(in the rows, 128 means zero)
Here are made-up nodes, facts about them, and rows of numbers that follow some of those facts. Name the node behind each unnamed row.

Named rows:
bidror: [155 135 159 139 118 150 136 168 131 112 120 131 111 124 114  84 121  93
  88 140 139 159  62 128 165 137 125 122 124 161 113 132 192 131 131 151
 107 101 130]
pedrin: [150 116 116 134 110 105 129  69 206 203 160 125 121 109  98 139 135 140
 175 130 134  71 195 146  64  96 161 144 129 110 116 182 117 119 132 135
 124  84 148]
stastodol: [132 141  98 132 151 153 127 138 115 109 123 142 148 145 134 118 114 165
 152 164 120 135  96 181 166 115 106 122 125 146 146 124 101 116  98 138
 157 156 117]
flibri: [ 80 133 132 126 153 135 146 102 149  95 121 130 123 155 126 165 131 107
 116  81 134 149 179  62 134 146 115 129 140  80 151 146 125 149 121 107
 125 134 117]
droski: [127 144  87 129 142 154 126 143 123 122 129 141 146 140 152 127 120 168
 163 165 119 128  90 175 157 114 111 120 119 131 144 139  87 120 102 140
 157 150 123]
luklor: [ 76 116 111 118 148 113 166 101 165  85 116 125 125 132 136 146 134 139
 125  84 127 118 165  84 126 149 106 128 129  56 135 130  89 180 122 136
 126 103 121]
pluba: [ 93 106 115 123 148 130 149 139 118  78 111 128 132 145 133 153 124 114
 142  93 134 160 151  82 140 155  96 133 129  92 143 115 117 176 142 113
 137 149 126]
bovem: [114 102 101 121 148 103 141 135  64  79 112 127 123 139 121 152 123 109
 150 104 140 137 146  99 171 145  96 131 135  88 143 114 137 173 140  97
 140 132 128]
suflitrak: [ 77 109  95 122 131 114 131 134 109  82 120 128 137 133 143 162 130 101
 163  97 135 128 132 112 135 148 101 129 131  50 138 109 101 180 140 106
 146 138 119]
trogra: [130 134  94 137 162 124 121 103 116 137 121 138 137 119 140 136 127 178
 106 157 117  87 137 167 180  95 118 121 127 179 140 177 128  91  91 133
 136 126 116]
giva: [ 93 120 125 127 148 133 149  96 146  83 119 127 120 143 135 159 136 120
 120  81 131 127 182  62 137 155 101 129 138  82 145 127 107 163 117 122
 121 124 121]
ginusta: [160 104 139 138 141 106 122  83 179 163 138 123 126 102  80 112 125 187
 174 122 127 107 184 165  86 106 132 147 132 125 121 112 120 120 138 141
 121 114 142]
tegror: [120 127 148 137 108 120 132 153 135 125 121 126 118 106 116  95 121  92
 100 144 142 128  68 162 149 129 136 119 123 126 101 161 180 151 137 142
 108 100 128]
trufe: [143 125 122 132 110 121 142 153 141 149 131 128 114 112 142 111 123  63
  86 150 139 134  63 122 140 127 138 121 122 156 108 188 181 154 134 141
 112  82 141]
grezom: [155 153 167 106 114 123 113 147  73 124 115 112 120 148 145 119 120 142
 101 131 113 131 120 110  98 125 174 126 136 142 135  55 128  79 135 114
 125 161 111]
mibres: [149 132  99 132 164 124 145 116 111 127 123 139 130 140 119 134 108 166
 102 160 118 126 128 158 183  93 122 122 123 186 155 179 130  95  97 135
 140 124 123]
braster: [107 135 157 133 129 134 122 171 179 110 130 126 135 112 148  91 134 137
  91 128 128 148  62 145 117 155 120 122 118 133 107 147 158 162 136 162
 105  94 136]
dipim: [124 158 151 109  85 147 112 141 107 172 134 118 132 149 173 154 139  97
  93 131 112 140 144  77  75 126 180 122 137 161 139 109 109  77 133 103
 124 164 114]
statro: [125 134  97 137 152 133 125 141 106 110 113 142 142 137 105 119 100 166
 138 159 123 135  98 187 172  93 121 116 126 146 146 132 109 105 104 126
 154 158 115]

There are 2 kinds of fact about the nodes: Σ, Δ.
[bana, geflel, giri, nofi] Σ stides
[bana, distus, tasok] Σ truklas
[bidror] Σ trepek
[bidror, sopo] Σ grastavur
[bidror] Σ katre
[bidror, flamas, grezom, trezik] Σ zenil
[bizen] Σ gebrel
[bizen, nistun, tifloge, trepek] Σ giva
[bizen, fludo, ginusta] Σ skopo
[bovem, distus, troklem] Σ tedek
[bovem] Σ dobru
[brapletel] Σ troklem
[brasam, peskodem] Σ gakli
[brasam, fipal, klozin, nubren, skaplir] Σ skotu
[braster, fledrur, luklor, migor, modadrok, skopo, zavun] Σ dagro
[brefir, truzalu] Σ vograr
[brefir, legim, nubren, plobril, potrus, stepi, trokel] Σ replek
[bribegrel] Σ pegrus
[brodri, dagro, faflil, femustor, skopo] Σ trafluk
[bronu, kemo] Σ triklu
[bronu, dribren] Σ mebabi
[bronu, faflil, nivus] Σ brodri
[bronu] Σ flaplaflek
[bronu, tegror, vezigi] Σ plaze
[brusuk, fiser, fizos, plovin, skidruni, sopo] Σ fledrur
[bruvur, faflil, kluklekem, klutruzum, zavun] Σ modadrok
[daklil, gidru, plifler] Σ voki
[daklil, torir] Σ fipal
[dinul, fledrur, tedek] Σ kluklekem
[dipim, flibri, grebetu, grudem] Σ pegrik
[distus] Σ vigude
[dokle] Σ trogra
[dokle] Σ nivus
[dragra, klozin, selu] Σ kufi
[dribren, vizan] Σ flakur
[dribren, klutruzum, kufla] Σ brusuk
[dribren, giva, zuskel] Σ flibri
[drigrik] Σ setron
[droski, keklos, stastodol] Σ geflel
[duni, grasteskek, zegil] Σ rifon
[faflil, setron, trufe] Σ gogel
[feflesos, koplun, radetrik] Σ fludo
[femustor, replek, skaplir, vagram] Σ skefu
[fipal, grebetu, klistuban, kosko] Σ bidrivor
[fiser, flamas, vapok] Σ vagram
[fiser] Σ zatim
[fizos, pegrus, plobril, radetrik] Σ luklor
[flamas, stafal, triklu] Σ brifan
[flamas, stepi] Σ femustor
[flaskege, rebresto, rezir, sazem, seklagrum, vigude] Σ kufla
[fleru, giva] Σ fizos
[fleru, gogel, pidusas, sopo, stusto] Σ flostul
[fleru, keklos, plobril, rezir, skidruni] Σ pirar
[flibri, vostu] Σ stepi
[flostul, riskal, seklagrum, tanul, trufe] Σ pedrin
[flubro, klodru, zufan] Σ pidusas
[flubro, rebresto] Σ zegil
[gebrel, plifler] Σ vapok
[gebrel, grasteskek, zegil] Σ bruvur
[gebrel, klutruzum, sibri, zegil] Σ tridam
[gebrel, tribun, zeste] Σ guzum
[geflel, pake, pluba, steplel] Σ trezik
[gidru, peklus, stepi] Σ riskal
[gidru, stafal] Σ vizan
[gidru, kluklekem, pidusas] Σ migor
[giri, trezik] Σ skaplir
[gogrinu, guzum, zenil] Σ nubren
[grastavur, klesto, plaze, seklagrum] Σ klazak
[grebetu] Σ pluba
[grezom] Σ vegrom
[grudem, vapok] Σ tisa
[gruklel] Σ flaskege
[grukloskil, pirar] Σ misku
[grukloskil, tegror] Σ zufan
[guzum, klozin] Σ dipim
[katre, misku, pidusas, rigar, tanul, tisa, trufe] Σ zeti
[kiflopak, setron] Σ trufe
[klesto] Σ stusto
[klipligo, mibres, pegrus] Σ tanul
[klipligo] Σ dribren
[klodru] Σ droski
[klodru, rezir, stides] Σ zeplek
[klustos, trisko, truzalu, turor, zeste] Σ peklus
[klutruzum, nivus] Σ legim
[klutruzum, trezik] Σ zavun
[kogro, plaze] Σ ginusta
[kogro] Σ grasteskek
[kogro, plovin, tedek, voki] Σ sibri
[konu] Σ pliskol
[koplun] Σ klutruzum
[kufi] Σ zaros
[letar, nistun, peklus, seklagrum] Σ kogro
[mamal] Σ zuskel
[mebabi, zuskel] Σ plobril
[mebabi] Σ brasam
[mibres, nivus] Σ letar
[misku, vagram] Σ radetrik
[modadrok] Σ rigar
[mupuros] Σ tegror
[nagram] Σ zuske
[nagram, plobril, trogra] Σ seklagrum
[nistun] Σ palabon
[palabon] Σ sazem
[peskodem, turor] Σ fiser
[pipa, tridam] Σ gogrinu
[plodis] Σ peskodem
[pluba, sopo, truskapa, zatim] Σ dinul
[plunem] Σ grebetu
[potrus, statro] Σ mupuros
[potrus] Σ vezigi
[rebresto] Σ skidruni
[rifon, tedek] Σ kiflopak
[rori] Σ klozin
[sagus, trisko] Σ duni
[selu] Σ tasok
[sikor] Σ lipa
[sikor, zoflobos] Σ grukloskil
[skugiflun, traten] Σ grudem
[statro, suflitrak] Σ giri
[stusto] Σ zeste
[tedek, truskapa] Σ suflitrak
[trisko] Σ plodis
[trisko] Σ rezir
[trobra] Σ flefes
[trobra] Σ rori
[trokel] Σ keklos
[troklem] Σ bronu
[troklem] Σ pake
[vamok] Σ kosko
[vegrom] Σ vostu
[vizan] Σ torir
[vograr, zenil] Σ braster
[voki, zegil] Σ klodru
[vostu] Σ konu
[vudi] Σ sikor
[zegil] Σ grotedril
[zoflobos] Σ feflesos
{bana, bidrivor, brefir, dipim, distus, dribren, duni, femustor, flamas, flostul, gebrel, gogrinu, grezom, kluklekem, konu, mebabi, peklus, peskodem, pirar, plodis, plunem, skotu, skugiflun, sopo, steplel, trepek, tribun, tridam, trisko, trokel, turor, vezigi, vograr, zuskel} Δ e
{bidror, bizen, brapletel, brasam, braster, bruvur, feflesos, flakur, flaskege, fledrur, fludo, gakli, gidru, grebetu, grudem, gruklel, klustos, kogro, kosko, kufi, kufla, letar, migor, misku, palabon, pegrik, plaze, plovin, rebresto, sibri, skidruni, skopo, tanul, tegror, torir, trezik, trufe, vigude, voki, zavun, zegil, zeplek, zeti, zoflobos} Δ b
{bovem, bronu, brusuk, dobru, dragra, drigrik, faflil, fiser, fleru, flibri, flubro, giva, gogel, grastavur, grotedril, grukloskil, klodru, klozin, klutruzum, legim, luklor, nagram, nistun, pegrus, plobril, pluba, radetrik, replek, rifon, rigar, rori, sagus, seklagrum, selu, setron, stusto, suflitrak, tifloge, tisa, truklas, truskapa, vapok, vegrom, vudi, zeste, zufan} Δ d
{bribegrel, dokle, droski, fizos, guzum, katre, keklos, kemo, kiflopak, klazak, klistuban, mamal, mibres, modadrok, mupuros, nofi, plifler, pliskol, rezir, riskal, skaplir, stafal, stastodol, statro, stides, tasok, tedek, trafluk, traten, trobra, trogra, vagram, vamok, zatim, zenil} Δ a
{brifan, brodri, dagro, daklil, dinul, fipal, flaplaflek, flefes, geflel, ginusta, giri, grasteskek, klesto, klilok, klipligo, koplun, lipa, nivus, nubren, pake, pedrin, pidusas, pipa, potrus, sazem, sikor, skefu, stepi, triklu, troklem, truzalu, vizan, vostu, zaros, zuske} Δ c

Rows to name:
No name comes twice in this set of rows, the named rows included.
[109 124  93 120 158 131 145 131 166 118 128 138 145 133 157 129 122 191
 115 161 110 112 127 162 142 100 110 126 112 169 144 167  70 125 101 160
 138 124 133] : modadrok
[149 147 165 109 100 143 126 139  66 145 110 114 118 135 150 130 133 125
 100 128 114 124 151  97 125 137 136 121 133 176 121  55 127  68 125 112
 124 170 126] : dribren
[180 101 117 121 110 111 139  92 167 178 143 127 113 127  71 115 119 135
 186 140 132 112 178 148  87 110 136 139 126 111 108 131 122 117 141 146
 128 110 158] : pidusas
[132 117 121 134 167 125 147 109  71  70 110 129 107 144 113 145 130 113
 121  85 137 129 176  73 193 147  88 132 141 104 148 110 141 147 125 115
 131 122 125] : nistun
[135 142 103 129 149 169 144 128 142 129 126 143 140 161 110 146 111 144
 114 161 118 159 134 131 159  97 130 118 121 190 150 169 112  90  95 133
 142 154 130] : traten
[157 116 132 124 100 123 133  73 197 191 142 131 127 118  68 111 121 121
 192 136 138 109 178 168  74 111 142 135 129  88  96 121 111 118 136 141
 126 131 143] : lipa
[129 123  73 127 151 118 146 121 132 147 135 139 142 130 156 152 117 154
 121 174 121 102 116 166 153  93 133 124 119 176 146 196  97 114 105 134
 147 114 136] : kiflopak
[126 116  76 126 159 129 122 151  99 126 124 138 148 130 143 141 118 178
 136 164 115 122 110 176 173 101 110 123 114 185 147 169 100 120 106 130
 152 131 128] : tedek
[176 147 138 110  77 125 103 147  30 163 117 120 116 141 166 114 134 102
 141 148 121  86  91 129 127 141 137 118 136 116 114  38 120  88 133 102
 148 175 116] : bana
[127 138 118 145 156 158 120 133 120 119 127 146 149 144 111 135 111 141
 125 160 123 165 126 154 183 104 127 120 127 176 153 152 125  81  99 117
 146 178 110] : trobra
[119 145 149 106 103  84 110 128  72 155 106 111 121 123 160 130 126 150
 102 140 113  78 129 134 106 115 167 124 136 139 124  86 120  87 132 111
 121 149 103] : vezigi

Now the same nodes, written a new way:
Named rows:
zeplek: [131  61 144 156 110 171 142 121 125 132 117 150 122 122 156 120 150 129
 133 143 110 164 124 104 134 119 101 131 150  89  95 127 121  81]
luklor: [141 111 132 114 135 135 134 117 154 150 137 122  68 135 127 119 123  27
 116 136  91 105 125 135 125 108 121 166 107 162 166 118 107 230]
giva: [127 124 129 121 137 134 132 116 135 138 130  92 123 144 132 128 107  42
 121 116 121 120 131 129  92 100 118 116  99 159 172 141 125 151]
brasam: [141  75 132 156 110 160 136 127 120 134 128 124 128 126 138 121 118 137
 126 143 106 175 121 104 137 129 113 122 151  93 118  91 129 101]
zuske: [120 123 122 134 155 181 115 136 118 126 119 187 125 132 128 158 121 160
 131 123 174 106 138 113  95 148 136 154 136 186  71 156 119 113]
geflel: [120 194 128 129 127 174 117 154 129 131 134 170  96 113 121 237 173 181
 130  96 130 109 135  97 115 160 129 179 104 188 130 211 129  73]
flamas: [138 182 126  99 115  85 140 125 130 128 121  95 138 102 136 124  76 156
 152 128 142 112 127 150 139 159 101 115 141 112 108 109 138 115]
modadrok: [122 114 120 116 138  85 119 139 141 125 136 175  98 138  90 108 182 123
 124 154  94 119 116 156 193 124 174 150 135 104 135 129 129 206]
kemo: [113 130 121 132 143  87 123 134 128 126 129 150 153 140  97 123 182 138
 133 139 135 129 120 152 157 119 159 124 125  92 142 153 148 127]
skefu: [131 121 119 141 159 185 117 133 119 138 126 179 135 126 121 162 122 173
 135 128 186 108 136 115  98 152 129 169 134 180  76 140 127 126]
seklagrum: [130 120 147 134 138 112 135 102 131 131 134 100 141 141 156  85 161  87
 116 108 139  94 138 125  97  81 139 127 100 156 168 126 108 136]
tifloge: [127 117 129 119 137 136 131 113 131 140 135  97 117 141 134 136 116  52
 122 115 117 116 132 127 105  96 117 123 101 168 167 144 123 157]
skotu: [137 148 125  99 127 106 145 116 122 137 118 111 134 101 134 110  73 150
 171 140 165 116 130 148 141 151  90 116 147 120  81 107 138 116]
pegrus: [128 125 128 122 133 139 130 116 140 140 136  97 110 134 129 118 125  57
 119 123 125 120 134 128 104  99 114 135  96 152 172 137 118 178]
vagram: [123 133 116 140 145  92 122 135 133 141 132 145 162 132  85 116 182 151
 138 148 155 137 120 152 153 123 149 140 121  76 151 138 153 151]
turor: [134 183 128  99 116  77 139 125 129 116 114  91 148 110 141 121  69 147
 144 124 137 111 127 155 131 159 107 101 141 113 107 107 138 108]
plifler: [113 130 118 129 142  84 120 136 126 124 129 148 153 141  95 120 174 138
 133 138 132 132 121 151 158 117 161 116 125  92 144 147 148 133]
legim: [149 117 122 134 145 138 133 107 128 162 151  77 133 131 117 131 119  92
 131 126 144 124 131 122 108 106 115 151  98 163 185 101 136 176]
kosko: [135  70 132 149 107 160 134 130 118 126 126 128 117 129 140 119 115 127
 124 140  96 176 121 104 138 128 115 112 154  96 114  99 125  93]

Name these rows:
No name comes twice in this set of rows, the named rows included.
[123 146 138 139 137  69 129 138 131 131 130 159 136 136  97  64 231 150
 141 132 151 121 124 138 154 107 177 136 122  84 166 145 131 102] : rezir
[144 134 130 134 138 129 136 114 140 155 139  85 128 132 120 110 131  67
 125 124 146 120 131 126  93 103 113 151  96 147 188 116 127 170] : plobril
[112 132 121 133 141  84 121 135 130 123 127 148 165 139 100 116 184 148
 129 139 138 129 122 152 155 118 160 123 123  81 141 149 146 140] : mibres
[126 149 119 136 148 157 108 142 117 116 128 159 142 139 126 175 106 175
 111 111 154 105 134 116  98 159 156 141 132 187  99 133 127 117] : truzalu
[116  85 129 134 156 103 130 119 131 141 122 184 149 136 113 130 197 132
 145 154 139 112 120 159 168 112 143 153 133  93 102 158 144 157] : trafluk
[137  77 141 156 107 148 134 124 128 121 123 130 143 130 158 144 123 135
 107 138  83 157 117 116 139 133 120 131 152  91 112  98 126 112] : fludo
[130 149 120 137 149 159 109 141 119 118 129 163 137 136 125 171 115 179
 113 113 155 103 134 115 103 158 154 152 131 191  99 131 125 123] : nivus
[116 160 127 138 133  86 127 141 139 138 128 147 142 128  91 129 212 141
 138 137 141 134 120 146 151 122 147 146 110  73 165 172 149 112] : keklos
[111 128 124 131 142  90 125 135 128 127 128 156 148 138  98 125 188 135
 139 138 135 128 121 150 157 117 154 126 123  92 140 164 148 124] : tasok
[134  83 137 157 106 146 131 126 123 118 122 120 151 133 156 138 117 137
 108 132  89 163 120 112 131 129 122 112 151  92 114  98 130  93] : klustos
[123 157 120 131 142 163 109 147 119 116 127 165 123 135 123 177 119 165
 118 109 148 109 135 111 101 157 151 147 127 190 103 151 125 107] : troklem
[137 205 131 102 109  80 141 134 140 126 118  94 132  96 129  91  97 153
 147 129 156 119 130 149 125 158 103 119 131  90 125 111 129 113] : pirar
[130 149 127  93 125 105 145 118 123 131 113 119 126 104 139 105  74 136
 169 137 156 117 131 147 138 147  90 107 148 127  76 120 133 111] : bidrivor
[135  81 142 160 107 140 133 122 122 113 119 120 164 135 164 135 121 141
 104 129  90 156 120 115 128 128 125 112 151  89 114  99 127  86] : letar

